Below is a small trained network, with its code and all its weights. Each question gives an input and a target symbol and asks what happens when units are switched off, that is, made to give their printed mean instead of their output.

import numpy as np


def w(rows, s, z=0):
    codes = np.array(rows[::2]) - 128.0
    scale = np.full(codes.shape[1], s)
    scale[-1] = z or s
    return codes * scale


def norm(h):
    return h / np.sqrt((h * h).mean(-1, keepdims=True) + 1e-5)


def f(y):
    return np.maximum(y, 0)


def softmax(a):
    e = np.exp(a - a.max(-1, keepdims=True))
    return e / e.sum(-1, keepdims=True)


def log_softmax(a):
    a = a - a.max(-1, keepdims=True)
    return a - np.log(np.exp(a).sum(-1, keepdims=True))


def net(x, mask):
    ids = ['ΔΛΨΩαβζηθμξσφ'.index(c) for c in x.split()]
    T = len(ids)
    res = E[ids] + P[:T]
    r = norm(res)
    for j in range(2):
        rows = slice(4 * j, 4 * j + 4)
        q, k, v = (r @ M[0][rows].T for M in (Q, K, V))
        z = softmax(np.where(np.tri(T) > 0, q @ k.T / 4**0.5, -1e9)) @ v
        o = O[0][rows]
        res = res + np.where(mask[j], z, o[:, -1]) @ o[:, :-1]
    y = f(norm(res) @ A[0][:, :-1].T + A[0][:, -1])
    res = res + np.where(mask[2:26], y, B[0][:, -1]) @ B[0][:, :-1]
    return log_softmax(norm(res)[-1] @ U[:, :-1].T + U[:, -1])


Q, K, V, O, A, B = {}, {}, {}, {}, {}, {}
E = w([
[97,231,96],'Δ',
[158,103,133],'Λ',
[135,170,93],'Ψ',
[152,104,129],'Ω',
[126,214,179],'α',
[170,109,135],'β',
[142,106,130],'ζ',
[158,119,137],'η',
[149,113,139],'θ',
[157,106,147],'μ',
[132,175,102],'ξ',
[138,173,88],'σ',
[92,244,99],'φ',
],0.011)
P = w([
[28,189,87],'0',
[254,166,144],'1',
[244,154,137],'2',
[230,147,134],'3',
[218,137,136],'4',
[206,130,136],'5',
[197,124,135],'6',
[193,116,135],'7',
[184,108,131],'8',
],0.0043)
Q[0] = w([
[137,133,142],'H0',
[24,196,106],'H0',
[138,99,114],'H0',
[74,127,75],'H0',
[203,142,71],'H1',
[71,196,126],'H1',
[160,89,207],'H1',
[147,210,2],'H1',
],0.016)
K[0] = w([
[113,143,126],'H0',
[255,148,165],'H0',
[119,85,114],'H0',
[216,93,155],'H0',
[113,153,47],'H1',
[186,176,180],'H1',
[25,98,195],'H1',
[231,203,16],'H1',
],0.016)
V[0] = w([
[148,131,119],'H0',
[40,155,124],'H0',
[134,185,219],'H0',
[156,177,82],'H0',
[134,149,130],'H1',
[206,135,73],'H1',
[88,172,255],'H1',
[252,163,102],'H1',
],0.0097)
O[0] = w([
[138,139,113,135],'H0',
[179,68,170,214],'H0',
[70,25,98,145],'H0',
[231,119,80,252],'H0',
[156,110,120,167],'H1',
[196,216,147,198],'H1',
[83,48,22,79],'H1',
[222,254,100,219],'H1',
],0.0091,0.0047)
A[0] = w([
[170,117,69,134],'N0',
[122,217,60,184],'N1',
[96,159,51,152],'N2',
[87,161,101,91],'N3',
[90,203,27,77],'N4',
[134,140,168,164],'N5',
[79,103,134,110],'N6',
[76,119,126,144],'N7',
[87,100,155,135],'N8',
[93,217,254,83],'N9',
[125,152,133,102],'N10',
[53,198,19,4],'N11',
[54,126,57,94],'N12',
[113,127,154,84],'N13',
[159,96,206,104],'N14',
[101,192,62,89],'N15',
[115,126,146,98],'N16',
[135,167,152,132],'N17',
[126,177,217,130],'N18',
[121,159,113,85],'N19',
[99,187,52,103],'N20',
[164,160,145,114],'N21',
[138,145,116,119],'N22',
[181,179,151,150],'N23',
],0.0097,0.0031)
B[0] = w([
[187,199,134,190],'N0',
[190,202,22,233],'N1',
[118,157,196,150],'N2',
[166,93,104,131],'N3',
[203,51,238,164],'N4',
[102,158,115,165],'N5',
[163,138,135,145],'N6',
[170,153,128,140],'N7',
[149,155,148,149],'N8',
[153,50,6,176],'N9',
[129,164,113,142],'N10',
[244,24,60,138],'N11',
[128,237,75,141],'N12',
[121,139,146,130],'N13',
[118,190,151,173],'N14',
[143,104,232,162],'N15',
[125,149,132,130],'N16',
[81,85,141,177],'N17',
[48,59,128,183],'N18',
[111,147,157,142],'N19',
[140,115,228,160],'N20',
[62,116,119,201],'N21',
[117,111,133,154],'N22',
[19,109,102,253],'N23',
],0.022,0.0063)
U = w([
[177,118,145,59],'Δ',
[87,92,104,152],'Λ',
[73,169,168,92],'Ψ',
[83,93,117,207],'Ω',
[198,51,38,23],'α',
[103,186,9,91],'β',
[114,139,237,229],'ζ',
[183,142,166,77],'η',
[147,65,167,254],'θ',
[118,78,122,168],'μ',
[152,226,175,68],'ξ',
[65,162,161,157],'σ',
[181,106,143,94],'φ',
],0.014,0.0026)

Each question gives the input, a string of symbols that net reads in full, and the target symbol t.
The units are the heads (4 rows each of Q, K, V and O) and the neurons (one row each of A and B). Each row of codes is followed by its name. A weight is (code - 128) times the scale printed after its matrix; where a second scale follows, it is the last column's (O, A, B and U).
mask holds one flag per unit, heads first, then neurons. A switched-off unit (its flag False) gives its mean, the last column of its rows in O or B, instead of its output. The means were averaged over made-up inputs and are rounded, as every weight is.
A unit's drop is (log p(t) with every unit on - log p(t) with that unit switched off) / (log p(t) with every unit on - log p(t) with every unit switched off).
The circuit of an input: a set's keep is (log p(t) with only the set's units on - log p(t) with every unit switched off) / (log p(t) with every unit on - log p(t) with every unit switched off). Starting from the 12 units with the biggest drops (on a tie, the unit counted first), units are removed one at a time, each time the one whose removal leaves the highest keep (on an exact tie, the one counted first), for as long as the keep stays at least 0.8.
circuit, biggest first: the units of the circuit, biggest drop first
top k neurons: the k neurons with the biggest drops, biggest first
which heads matter: for each layer, one digit per head in row order, 1 if its drop is at least 0.15 and else 0, layers parted by /
drop when u is switched off: that unit's drop, to one decimal
input θ β Ω μ, target θ: which heads matter => 01
input ξ Ω Ψ Ω, target ξ: which heads matter => 01
input θ α α Λ, target θ: circuit, biggest first => [H1 N1 N23]
input ζ β ξ α μ, target ζ: which heads matter => 01
input α σ ξ φ β η Λ ζ, target α: circuit, biggest first => [H1 N23]
input ξ ξ Ψ μ Λ β, target ξ: circuit, biggest first => [N9 N1 N15]
input ξ ζ ζ, target ξ: top 2 neurons => [N9 N1]
input ξ ξ β β ζ β β μ, target ξ: top 2 neurons => [N9 N18]
input Ω σ α, target β: top neuron => [N1]
input α β Δ μ, target α: which heads matter => 11
input ξ β β θ, target ξ: which heads matter => 11
input ξ β α η, target ξ: which heads matter => 11
input α ζ η, target α: top 2 neurons => [N23 N1]
input θ β β σ β α μ Δ ζ, target θ: top neuron => [N1]
input α β Ψ Ω, target α: top 2 neurons => [N23 N1]
input ξ ζ α α ζ, target ξ: top 3 neurons => [N9 N1 N14]
input α φ Ψ η, target α: drop when H1 is switched off => 3.2
input α η β β β ζ, target α: drop when H0 is switched off => 0.5
input ξ σ Ψ Ω, target ξ: drop when N13 is switched off => 0.0
input α β Λ, target α: drop when H1 is switched off => 3.1
input ζ α θ ξ β β β Λ, target ζ: top neuron => [N1]
